Below is a small trained network, with its code and all its weights. Each question gives an input and a class and asks what happens when units are switched off, that is, made to give their printed mean instead of their output.

import numpy as np


def w(rows, s, z=0):
    codes = np.array(rows[::2]) - 128.0
    scale = np.full(codes.shape[1], s)
    scale[-1] = z or s
    return codes * scale


def norm(h):
    return h / np.sqrt((h * h).mean(-1, keepdims=True) + 1e-5)


def f(y):
    return np.maximum(y, 0)


def log_softmax(a):
    a = a - a.max(-1, keepdims=True)
    return a - np.log(np.exp(a).sum(-1, keepdims=True))


def net(x, mask):
    res = np.array(x, float).reshape(1, 8) / 4 @ E
    u = 0
    for l in range(3):
        y = f(norm(res) @ A[l][:, :-1].T + A[l][:, -1])
        res = res + np.where(mask[u : u + 5], y, B[l][:, -1]) @ B[l][:, :-1]
        u += 5
    return log_softmax(norm(res)[-1] @ U[:, :-1].T + U[:, -1])


A, B = {}, {}
E = w([
[135,131,130,106,142,143,144,116,119,131,117],'x0',
[192,111,75,126,195,99,111,128,104,136,186],'x1',
[179,138,71,115,72,111,110,144,91,5,63],'x2',
[135,50,214,87,106,128,79,90,96,82,188],'x3',
[123,114,118,128,138,132,132,122,145,121,125],'x4',
[157,181,152,143,147,116,107,71,167,101,131],'x5',
[34,144,117,115,168,42,133,91,90,104,113],'x6',
[124,130,126,136,116,118,115,134,131,132,133],'x7',
],0.014)
A[0] = w([
[79,155,107,108,140,87,136,106,76,121,149,21],'0.n1',
[190,219,183,175,190,85,81,34,183,88,126,1],'0.n2',
[206,126,96,136,254,70,74,190,68,132,181,27],'0.n3',
[88,13,106,158,145,132,185,244,13,150,121,25],'0.n4',
[42,148,108,141,196,87,102,90,58,103,114,14],'0.n5',
],0.0096,0.011)
B[0] = w([
[98,117,170,102,142,53,178,153,138,95,102,155],'0.n1',
[118,173,106,40,110,137,67,122,190,159,102,201],'0.n2',
[88,83,66,158,37,181,199,8,140,121,145,255],'0.n3',
[127,207,119,34,122,126,52,87,213,152,116,227],'0.n4',
[186,63,161,128,105,39,184,167,167,162,112,214],'0.n5',
],0.015,0.004)
A[1] = w([
[81,103,152,132,118,133,138,149,151,137,83,90],'1.n1',
[162,153,85,100,102,82,132,135,70,2,104,66],'1.n2',
[141,63,201,88,132,92,53,73,63,74,197,42],'1.n3',
[40,176,225,129,46,155,148,130,134,110,51,2],'1.n4',
[70,136,170,155,233,114,119,155,121,180,194,35],'1.n5',
],0.01,0.0077)
B[1] = w([
[135,197,159,140,79,125,147,61,91,99,122,176],'1.n1',
[117,64,128,197,178,158,11,97,54,216,80,255],'1.n2',
[44,207,103,100,191,181,207,245,140,96,185,225],'1.n3',
[139,70,26,126,103,110,184,14,170,106,207,222],'1.n4',
[128,84,127,171,155,120,45,112,48,135,51,191],'1.n5',
],0.011,0.0057)
A[2] = w([
[117,181,124,54,109,138,79,118,163,126,100,106],'2.n1',
[101,129,163,155,175,135,131,84,129,207,169,79],'2.n2',
[130,221,48,196,181,101,172,158,118,141,107,3],'2.n3',
[100,114,135,116,164,39,129,114,108,128,128,98],'2.n4',
[253,105,152,142,99,164,136,177,155,157,163,46],'2.n5',
],0.013,0.0036)
B[2] = w([
[140,113,135,80,108,140,100,133,114,170,145,221],'2.n1',
[180,109,76,163,110,153,58,138,90,97,87,254],'2.n2',
[61,126,177,100,162,168,132,167,121,88,217,232],'2.n3',
[212,144,163,140,124,118,150,136,157,138,106,225],'2.n4',
[119,143,159,125,134,8,173,118,136,122,78,203],'2.n5',
],0.017,0.007)
U = w([
[151,103,96,196,134,164,42,135,62,147,62,175],'0',
[124,110,55,152,74,130,201,22,153,120,187,224],'1',
[119,171,121,28,106,109,57,127,199,171,122,226],'2',
[136,130,182,143,153,5,202,149,146,128,87,17],'3',
[59,152,163,118,173,181,157,189,117,98,211,1],'4',
],0.019,0.00092)

Each question gives the input, the list of numbers given to net, and the class t.
The units are the neurons (one row each of A and B). Each row of codes is followed by its name. A weight is (code - 128) times the scale printed after its matrix; where a second scale follows, it is the last column's (A, B and U).
mask holds one flag per neuron, layer by layer. A switched-off neuron (its flag False) gives its mean, the last column of its row in B, instead of its output. The means were averaged over made-up inputs and are rounded, as every weight is.
A unit's drop is (log p(t) with every unit on - log p(t) with that unit switched off) / (log p(t) with every unit on - log p(t) with every unit switched off).
The circuit of an input: a set's keep is (log p(t) with only the set's units on - log p(t) with every unit switched off) / (log p(t) with every unit on - log p(t) with every unit switched off). Starting from the 12 units with the biggest drops (on a tie, the unit counted first), units are removed one at a time, each time the one whose removal leaves the highest keep (on an exact tie, the one counted first), for as long as the keep stays at least 0.8.
units of the circuit, in order: the units of the circuit, biggest drop first
unit that matters most: the unit with the biggest drop
k most important neurons: the k neurons with the biggest drops, biggest first
top k neurons in layer l: the k neurons of layer l with the biggest drops, biggest first
drop of u: that unit's drop, to one decimal
input [5,7,-8,-8,-4,2,1,0], class 0: 2 most important neurons => 2.n2, 1.n3
input [-6,8,3,1,5,-7,3,-4], class 1: units of the circuit, in order => 0.n3
input [0,1,-5,6,3,-6,-2,-8], class 2: top 2 neurons in layer 1 => 1.n2, 1.n3
input [-3,3,-8,-3,-7,5,-8,-3], class 0: 2 most important neurons => 2.n2, 1.n5
input [8,-4,2,8,8,5,8,0], class 3: 3 most important neurons => 0.n5, 2.n4, 2.n3
input [7,7,7,2,8,-8,8,2], class 2: 2 most important neurons => 0.n4, 2.n2
input [-2,-5,5,8,3,-2,7,-2], class 4: top 2 neurons in layer 2 => 2.n5, 2.n2
input [-6,-2,-8,8,-3,1,-5,3], class 0: 3 most important neurons => 2.n2, 1.n5, 2.n3
input [4,-6,2,0,0,-1,-7,4], class 3: 2 most important neurons => 2.n5, 0.n3
input [-8,-7,1,1,7,-7,7,5], class 1: 2 most important neurons => 1.n4, 0.n2
input [7,6,2,-1,3,-7,7,7], class 2: 3 most important neurons => 0.n4, 1.n4, 2.n5
input [2,5,-8,7,2,-3,2,4], class 0: 2 most important neurons => 2.n2, 1.n5
input [-1,7,-6,-4,-5,-4,0,-1], class 1: 3 most important neurons => 0.n3, 1.n2, 1.n5
input [1,4,4,3,8,1,-8,8], class 3: unit that matters most => 2.n5
input [-5,5,5,6,-8,-6,7,6], class 3: 2 most important neurons => 0.n5, 2.n4
input [-8,-3,7,-7,3,-8,-8,-5], class 2: 4 most important neurons => 0.n4, 2.n2, 0.n5, 2.n5
input [4,-5,-6,1,-6,-1,8,-1], class 3: top 3 neurons in layer 0 => 0.n5, 0.n1, 0.n3
input [-2,8,-5,7,6,-4,-1,-3], class 1: top 2 neurons in layer 2 => 2.n3, 2.n2
input [-6,-8,-7,-5,-5,6,2,4], class 1: top 3 neurons in layer 1 => 1.n4, 1.n2, 1.n1
input [2,-6,3,1,-2,1,-7,4], class 3: units of the circuit, in order => 2.n5
input [0,-8,7,5,-5,8,4,-8], class 1: top 3 neurons in layer 1 => 1.n4, 1.n5, 1.n3
input [0,7,-1,-8,8,-6,-7,-3], class 4: top 2 neurons in layer 2 => 2.n3, 2.n4
input [8,5,-5,-8,2,-7,3,3], class 4: drop of 0.n2 => 0.2
input [8,1,1,1,7,-2,2,-6], class 2: drop of 0.n4 => 2.3
